Here is a tiny trained network, its code and every weight. The questions are about switching its units off for an input and a target symbol, where a switched-off unit gives its printed mean instead of its output.

import numpy as np


def w(rows, s, z=0):
    codes = np.array(rows[::2]) - 128.0
    scale = np.full(codes.shape[1], s)
    scale[-1] = z or s
    return codes * scale


def f(y):
    return y / 2 * (1 + np.tanh(0.7978845608 * (y + 0.044715 * y**3)))


def softmax(a):
    e = np.exp(a - a.max(-1, keepdims=True))
    return e / e.sum(-1, keepdims=True)


def log_softmax(a):
    a = a - a.max(-1, keepdims=True)
    return a - np.log(np.exp(a).sum(-1, keepdims=True))


def net(x, mask):
    ids = ['αβγδεζηθλμξπστψω'.index(c) for c in x.split()]
    T = len(ids)
    res = E[ids] + P[:T]
    u = 0
    for l in range(2):
        q, k, v = (res @ M[l].T for M in (Q, K, V))
        z = softmax(np.where(np.tri(T) > 0, q @ k.T / 2**0.5, -1e9)) @ v
        res = res + np.where(mask[u], z, O[l][:, -1]) @ O[l][:, :-1]
        u += 1
        y = f(res @ A[l][:, :-1].T + A[l][:, -1])
        res = res + np.where(mask[u : u + 8], y, B[l][:, -1]) @ B[l][:, :-1]
        u += 8
    return log_softmax(res[-1] @ U[:, :-1].T + U[:, -1])


Q, K, V, O, A, B = {}, {}, {}, {}, {}, {}
E = w([
[76,147,54,91,86,183],'α',
[123,125,129,123,138,80],'β',
[102,91,223,93,122,151],'γ',
[144,78,96,123,109,99],'δ',
[146,129,98,158,131,123],'ε',
[240,150,145,241,250,117],'ζ',
[98,127,33,174,78,125],'η',
[132,180,167,167,78,173],'θ',
[147,100,192,157,116,128],'λ',
[147,192,70,170,112,166],'μ',
[145,200,144,151,54,89],'ξ',
[160,184,163,151,79,88],'π',
[89,157,160,136,149,102],'σ',
[231,206,93,82,158,135],'τ',
[127,170,97,162,134,110],'ψ',
[128,134,102,146,135,115],'ω',
],0.016)
P = w([
[3,193,84,72,189,31],'0',
[31,144,92,169,151,70],'1',
[81,105,89,176,103,95],'2',
[120,85,93,177,89,118],'3',
[146,75,113,173,84,133],'4',
[175,69,118,160,81,158],'5',
[183,58,120,156,68,164],'6',
],0.0051)
Q[0] = w([
[126,73,67,149,137,112],'0.h0',
[108,109,117,248,168,118],'0.h0',
],0.014)
K[0] = w([
[114,93,36,157,253,181],'0.h0',
[142,149,115,220,178,65],'0.h0',
],0.0076)
V[0] = w([
[100,153,219,13,69,186],'0.h0',
[71,143,2,78,118,116],'0.h0',
],0.0069)
O[0] = w([
[166,63,101,254,120,140,91],'0.h0',
[94,41,24,55,76,26,255],'0.h0',
],0.0047,0.0077)
A[0] = w([
[154,119,80,214,151,123,209],'0.n0',
[186,163,185,69,72,73,133],'0.n1',
[99,157,192,4,94,124,69],'0.n2',
[175,74,129,133,182,56,253],'0.n3',
[177,150,162,34,139,114,74],'0.n4',
[97,170,133,121,144,80,15],'0.n5',
[91,225,113,112,112,209,112],'0.n6',
[84,76,159,143,115,85,208],'0.n7',
],0.013,0.0029)
B[0] = w([
[73,141,152,128,137,77,200],'0.n0',
[77,122,136,151,119,91,143],'0.n1',
[106,160,146,253,203,159,161],'0.n2',
[63,121,158,113,172,129,169],'0.n3',
[79,165,123,123,102,147,111],'0.n4',
[187,124,180,73,157,87,136],'0.n5',
[112,192,134,231,142,143,252],'0.n6',
[88,144,103,89,100,191,241],'0.n7',
],0.015,0.0035)
Q[1] = w([
[67,127,123,116,92,152],'1.h0',
[252,92,153,120,216,158],'1.h0',
],0.026)
K[1] = w([
[171,58,181,138,88,150],'1.h0',
[123,199,11,62,248,125],'1.h0',
],0.013)
V[1] = w([
[136,113,56,103,209,141],'1.h0',
[120,145,109,129,117,2],'1.h0',
],0.014)
O[1] = w([
[119,75,6,249,231,171,4],'1.h0',
[70,18,167,253,36,115,207],'1.h0',
],0.0063,0.0039)
A[1] = w([
[114,106,167,70,129,47,167],'1.n0',
[169,160,175,102,104,108,129],'1.n1',
[155,91,125,172,99,50,130],'1.n2',
[193,156,112,131,125,162,45],'1.n3',
[138,136,156,96,95,196,255],'1.n4',
[252,40,69,77,54,209,144],'1.n5',
[118,78,212,91,186,116,131],'1.n6',
[106,52,198,141,139,141,250],'1.n7',
],0.012,0.0029)
B[1] = w([
[136,175,155,215,139,144,246],'1.n0',
[68,48,24,77,120,195,229],'1.n1',
[191,135,129,93,162,28,253],'1.n2',
[102,112,175,90,85,136,150],'1.n3',
[122,166,116,163,157,42,228],'1.n4',
[230,106,244,117,87,247,196],'1.n5',
[170,153,57,136,47,126,172],'1.n6',
[63,153,163,85,185,205,235],'1.n7',
],0.011,0.0063)
U = w([
[163,116,165,119,95,159,214],'α',
[208,169,115,171,96,56,88],'β',
[109,135,185,111,90,86,56],'γ',
[128,162,130,135,86,110,78],'δ',
[106,134,177,121,92,98,69],'ε',
[146,189,157,182,132,141,100],'ζ',
[101,127,142,124,121,122,7],'η',
[57,185,97,135,130,48,234],'θ',
[156,115,153,122,172,77,125],'λ',
[152,59,91,78,74,56,89],'μ',
[114,151,98,111,2,114,175],'ξ',
[166,185,108,63,140,99,116],'π',
[157,118,73,185,105,167,118],'σ',
[127,110,141,114,151,109,94],'τ',
[81,95,138,91,126,132,1],'ψ',
[133,108,150,115,155,104,108],'ω',
],0.0071,0.0055)

Each question gives the input, a string of symbols that net reads in full, and the target symbol t.
The units are the heads (2 rows each of Q, K, V and O) and the neurons (one row each of A and B). Each row of codes is followed by its name. A weight is (code - 128) times the scale printed after its matrix; where a second scale follows, it is the last column's (O, A, B and U).
mask holds one flag per unit, layer by layer, with each layer's heads first. A switched-off unit (its flag False) gives its mean, the last column of its rows in O or B, instead of its output. The means were averaged over made-up inputs and are rounded, as every weight is.
A unit's drop is (log p(t) with every unit on - log p(t) with that unit switched off) / (log p(t) with every unit on - log p(t) with every unit switched off).
The circuit of an input: a set's keep is (log p(t) with only the set's units on - log p(t) with every unit switched off) / (log p(t) with every unit on - log p(t) with every unit switched off). Starting from the 12 units with the biggest drops (on a tie, the unit counted first), units are removed one at a time, each time the one whose removal leaves the highest keep (on an exact tie, the one counted first), for as long as the keep stays at least 0.8.
circuit, biggest first: the units of the circuit, biggest drop first
unit that matters most: the unit with the biggest drop
k most important neurons: the k neurons with the biggest drops, biggest first
top k neurons in layer l: the k neurons of layer l with the biggest drops, biggest first
input α α θ μ ω, target ξ: unit that matters most -> 1.h0
input α μ η α ω η, target μ: circuit, biggest first -> (1.h0, 1.n2, 1.n0, 0.n6)
input γ α α α τ ω ω, target π: circuit, biggest first -> (0.h0, 1.h0, 0.n7)
input α α μ γ γ γ λ, target θ: 3 most important neurons -> (1.n4, 0.n3, 1.n5)
input λ η θ ψ δ α ω, target ξ: top 3 neurons in layer 0 -> (0.n6, 0.n2, 0.n7)
input α μ α γ η ε, target π: top 2 neurons in layer 0 -> (0.n7, 0.n2)
input α η γ δ ω α, target π: circuit, biggest first -> (1.h0, 0.n7)
input τ γ α η α, target π: top 2 neurons in layer 0 -> (0.n7, 0.n0)
input μ α ψ α η η, target μ: circuit, biggest first -> (1.h0, 0.n0, 1.n2, 0.n6)
input η α μ, target β: 2 most important neurons -> (1.n2, 0.n7)
input α α α γ α α δ, target θ: top 2 neurons in layer 1 -> (1.n5, 1.n0)
input α α α ζ, target θ: top 2 neurons in layer 0 -> (0.n0, 0.n3)
input α α γ θ σ, target ξ: top 3 neurons in layer 1 -> (1.n6, 1.n1, 1.n2)
input α θ θ τ, target θ: top neuron in layer 1 -> (1.n0)
input α α π α η λ, target θ: top 2 neurons in layer 0 -> (0.n3, 0.n1)
input α θ α α τ, target ξ: 2 most important neurons -> (1.n1, 0.n6)
input α η η γ η ε, target π: 3 most important neurons -> (0.n7, 0.n2, 0.n0)
input β α ω η γ η, target π: 4 most important neurons -> (0.n7, 0.n0, 0.n2, 0.n6)
input γ ε α ψ η σ μ, target π: top 3 neurons in layer 0 -> (0.n7, 0.n0, 0.n2)
input γ η θ ζ α δ, target θ: unit that matters most -> 1.n4
input η η μ α, target σ: top 2 neurons in layer 0 -> (0.n0, 0.n2)
input η α μ α α α, target α: top 3 neurons in layer 0 -> (0.n0, 0.n3, 0.n1)
